Below is a small trained network, with its code and all its weights. Each question gives an input and a class and asks what happens when units are switched off, that is, made to give their printed mean instead of their output.

import numpy as np


def w(rows, s, z=0):
    codes = np.array(rows[::2]) - 128.0
    scale = np.full(codes.shape[1], s)
    scale[-1] = z or s
    return codes * scale


def norm(h):
    return h / np.sqrt((h * h).mean(-1, keepdims=True) + 1e-5)


def f(y):
    return y / 2 * (1 + np.tanh(0.7978845608 * (y + 0.044715 * y**3)))


def log_softmax(a):
    a = a - a.max(-1, keepdims=True)
    return a - np.log(np.exp(a).sum(-1, keepdims=True))


def net(x, mask):
    res = np.array(x, float).reshape(1, 7) / 4 @ E
    u = 0
    for l in range(2):
        y = f(norm(res) @ A[l][:, :-1].T + A[l][:, -1])
        res = res + np.where(mask[u : u + 8], y, B[l][:, -1]) @ B[l][:, :-1]
        u += 8
    return log_softmax(norm(res)[-1] @ U[:, :-1].T + U[:, -1])


A, B = {}, {}
E = w([
[142,122,143,81,176,112,2,93],'x0',
[88,90,162,146,18,35,111,110],'x1',
[209,143,135,89,96,125,140,95],'x2',
[114,125,241,66,127,170,160,159],'x3',
[131,254,134,147,132,88,117,171],'x4',
[126,122,127,120,137,119,135,125],'x5',
[136,142,188,228,146,155,135,46],'x6',
],0.0087)
A[0] = w([
[238,118,108,93,74,146,154,71,159],'L0N1',
[34,75,96,169,169,150,119,142,66],'L0N2',
[146,103,94,170,113,138,206,155,14],'L0N3',
[137,134,3,179,127,91,111,79,2],'L0N4',
[135,134,144,150,77,175,168,162,111],'L0N5',
[160,107,109,134,152,203,111,150,87],'L0N6',
[137,128,60,147,133,125,120,129,6],'L0N7',
[145,197,142,157,124,105,115,154,46],'L0N8',
],0.012,0.0062)
B[0] = w([
[20,123,128,185,187,111,95,199,253],'L0N1',
[56,162,134,151,175,110,101,186,204],'L0N2',
[114,154,89,127,103,180,133,84,165],'L0N3',
[142,103,252,38,139,161,182,134,228],'L0N4',
[91,134,110,79,129,176,77,79,184],'L0N5',
[158,75,140,181,71,98,129,143,185],'L0N6',
[154,130,144,53,174,148,135,129,134],'L0N7',
[159,189,93,129,146,89,138,133,151],'L0N8',
],0.014,0.0049)
A[1] = w([
[124,119,124,122,88,88,61,83,56],'L1N1',
[172,159,95,77,112,122,116,162,85],'L1N2',
[113,136,182,218,161,161,111,39,113],'L1N3',
[89,55,75,90,107,142,104,174,153],'L1N4',
[174,111,143,122,171,134,12,105,93],'L1N5',
[131,125,127,107,142,117,27,117,30],'L1N6',
[130,138,76,134,101,140,201,117,1],'L1N7',
[208,133,76,161,232,230,133,174,82],'L1N8',
],0.011,0.0052)
B[1] = w([
[127,64,121,127,66,149,157,145,141],'L1N1',
[191,176,82,140,147,55,163,81,146],'L1N2',
[219,101,21,31,168,86,121,165,241],'L1N3',
[254,126,118,171,202,127,106,38,254],'L1N4',
[31,169,81,137,41,218,250,115,187],'L1N5',
[96,167,78,168,133,217,206,98,151],'L1N6',
[102,168,128,133,100,175,188,111,123],'L1N7',
[91,86,194,149,11,43,68,106,222],'L1N8',
],0.0091,0.0066)
U = w([
[134,119,222,60,139,171,160,136,148],'0',
[65,166,29,164,76,229,176,97,105],'1',
[139,144,108,188,160,115,130,132,255],'2',
[27,144,111,186,199,106,93,202,43],'3',
[130,124,106,133,129,128,114,130,215],'4',
[145,69,135,189,6,86,98,120,73],'5',
[219,123,32,104,189,92,129,128,42],'6',
],0.013,0.0092)

Each question gives the input, the list of numbers given to net, and the class t.
The units are the neurons (one row each of A and B). Each row of codes is followed by its name. A weight is (code - 128) times the scale printed after its matrix; where a second scale follows, it is the last column's (A, B and U).
mask holds one flag per neuron, layer by layer. A switched-off neuron (its flag False) gives its mean, the last column of its row in B, instead of its output. The means were averaged over made-up inputs and are rounded, as every weight is.
A unit's drop is (log p(t) with every unit on - log p(t) with that unit switched off) / (log p(t) with every unit on - log p(t) with every unit switched off).
The circuit of an input: a set's keep is (log p(t) with only the set's units on - log p(t) with every unit switched off) / (log p(t) with every unit on - log p(t) with every unit switched off). Starting from the 12 units with the biggest drops (on a tie, the unit counted first), units are removed one at a time, each time the one whose removal leaves the highest keep (on an exact tie, the one counted first), for as long as the keep stays at least 0.8.
units of the circuit, in order: the units of the circuit, biggest drop first
most important unit: the unit with the biggest drop
k most important neurons: the k neurons with the biggest drops, biggest first
k most important neurons of layer l: the k neurons of layer l with the biggest drops, biggest first
input [5,1,3,-1,6,-5,8], class 6: 2 most important neurons of layer 1	(L1N3; L1N8)
input [-8,3,-7,1,5,6,-5], class 1: most important unit	L0N1
input [7,-3,1,1,-1,4,-7], class 1: units of the circuit, in order	(L1N5; L1N6)
input [4,-3,-5,6,-8,-7,-4], class 2: 3 most important neurons of layer 0	(L0N4; L0N6; L0N2)
input [-7,-8,-2,-6,-6,-6,3], class 5: 3 most important neurons	(L1N8; L0N6; L1N5)
input [-3,-3,-2,7,-8,-3,-7], class 2: 3 most important neurons	(L1N4; L0N4; L1N3)
input [-5,4,-5,-8,6,-6,5], class 0: 3 most important neurons	(L0N4; L0N1; L1N4)
input [-5,-8,-4,5,-1,-8,8], class 4: 2 most important neurons of layer 0	(L0N4; L0N5)
input [5,-4,-3,-3,-5,-5,-3], class 1: 4 most important neurons	(L1N5; L0N1; L1N6; L1N3)
input [-7,4,-1,0,1,3,-6], class 1: 3 most important neurons	(L0N3; L1N3; L1N7)
input [-7,-1,-8,-8,7,3,0], class 0: 3 most important neurons	(L0N4; L0N1; L0N7)
input [-3,-1,3,7,-2,0,-8], class 6: units of the circuit, in order	(L1N4; L0N4)
input [4,7,6,3,-7,6,0], class 2: 2 most important neurons	(L0N1; L1N4)
input [-1,4,-3,2,0,-7,3], class 4: 4 most important neurons	(L1N4; L0N1; L1N3; L0N4)
input [5,-8,-1,1,-1,-4,6], class 5: most important neuron	(L1N8)
input [4,0,2,-6,-7,5,8], class 6: 2 most important neurons	(L1N3; L1N8)
input [-4,-6,8,-1,7,2,-8], class 3: 2 most important neurons	(L0N1; L1N3)
input [8,-7,5,7,-2,1,4], class 1: units of the circuit, in order	(L1N5; L0N4)
input [6,3,-2,2,6,-6,-5], class 1: 2 most important neurons of layer 1	(L1N6; L1N5)
input [2,8,-8,2,-4,2,-1], class 3: 3 most important neurons	(L0N2; L1N8; L0N6)
input [4,0,-4,-1,6,-3,-3], class 2: 3 most important neurons of layer 0	(L0N8; L0N1; L0N5)
input [0,-7,-2,6,5,2,0], class 5: 2 most important neurons	(L1N8; L0N4)
input [-1,1,-2,6,-5,-8,0], class 4: units of the circuit, in order	(L0N4)
input [2,-6,8,1,5,1,-1], class 3: 2 most important neurons	(L0N1; L1N4)
input [-5,6,-5,3,-6,-1,-3], class 2: 2 most important neurons	(L1N4; L0N4)
input [-4,-1,5,-4,-1,-4,6], class 6: 2 most important neurons of layer 0	(L0N2; L0N3)
input [1,-1,8,7,-8,2,4], class 2: 2 most important neurons of layer 0	(L0N1; L0N4)
input [7,4,-1,-4,-7,6,2], class 1: units of the circuit, in order	(L1N5)
input [-5,-8,3,0,-5,2,-7], class 5: 2 most important neurons of layer 1	(L1N8; L1N3)
